[[  8 -28  11 -42  61  15 -17   0 -47  12  13  -1  32]
 [-20   5  66 -12  61  -9 -10  36  -3  21  -6  23  10]
 [-37 -74  -6  16  61  19 -15  20  -7  -5   8  -2 -13]
 [-37 -10  12  10  61 -54  -7  10 -11 -44 -14  18   3]
 [-31  -3  -3  -5  61 -50 -31 -21 -11   4  48  -4 -17]
 [-43 -10 -21 -24  61  15  -7  37 -34  21 -13 -12 -36]]
->
[[  8 -28  11 -42  61  15 -17   0 -47  12  13  -1  32]
 [-37 -74  -6  16  61  19 -15  20  -7  -5   8  -2 -13]
 [-31  -3  -3  -5  61 -50 -31 -21 -11   4  48  -4 -17]]

[[-42 -27  49  42 -53 -39 -50 -13 -36  37]
 [-37 -23  37  37 -32 -32 -35 -31 -36  36]
 [-48 -19  53  57 -55 -46 -50 -12 -22  48]
 [-44 -21  31  51 -39 -34 -43  -9 -17  56]
 [-14   7  26  22  15  -4 -22  14  -3  17]]
->
[[-42 -27  49  42 -53 -39 -50 -13 -36  37]
 [-48 -19  53  57 -55 -46 -50 -12 -22  48]
 [-14   7  26  22  15  -4 -22  14  -3  17]]

[[  7   2 -22 -22]
 [  5   1 -16 -16]
 [ 64  16 -21 -21]
 [-66  -2   1   1]]
->
[[  7   2 -22 -22]
 [ 64  16 -21 -21]]

[[ 41  31  -9   2 -31  56  20 -13 -25 -30 -16  54]
 [ 23  21  -6 -14  -7  39   6 -23 -11 -62 -20  70]
 [  8  19  -1 -18   3  28   1 -19 -12 -74 -18  72]
 [ 38  25 -15  -7 -20  50  10 -19 -25 -42 -23  62]]
->
[[ 41  31  -9   2 -31  56  20 -13 -25 -30 -16  54]
 [  8  19  -1 -18   3  28   1 -19 -12 -74 -18  72]]

[[  3  -6  12   8 -14  10  27 -13   5  -5  -1  14   4]
 [ 22 -13 -28  -1 -24  21  56   4  16  -2 -22  15  -9]
 [ -7  -8  17  -5 -25   4  41 -17  -2   1   5  18   2]
 [ 32  -2  48   4  -3  23  54  37 -12  15   0   2  51]
 [-14 -10  22 -16 -32   0  52 -20  -6   5  10  23   1]]
->
[[  3  -6  12   8 -14  10  27 -13   5  -5  -1  14   4]
 [ -7  -8  17  -5 -25   4  41 -17  -2   1   5  18   2]
 [-14 -10  22 -16 -32   0  52 -20  -6   5  10  23   1]]

[[ 58 -23   3  21 -17  21]
 [-13  -8   2  43 -37 -21]]
->
[[ 58 -23   3  21 -17  21]]

[[  4  15 -55  31  19]
 [ -4  19 -64  23  17]
 [ -7 -28  75 -15  -7]]
->
[[  4  15 -55  31  19]
 [ -7 -28  75 -15  -7]]

[[-26  20   5   7  -3  16 -10  -4  16   4 -24  12 -19  -9  15   0]
 [-26  12 -16  -3 -17 -75   4 -20 -16  33 -18   5   4   3 -11 -10]
 [-20  10   4   5 -18 -71   3 -14  -3  41 -32   5  17  -9   3  -4]
 [-14  20  -1   8  -4  21 -13   0  16   5 -31  16  -6  -8  14   2]]
->
[[-26  20   5   7  -3  16 -10  -4  16   4 -24  12 -19  -9  15   0]
 [-20  10   4   5 -18 -71   3 -14  -3  41 -32   5  17  -9   3  -4]]
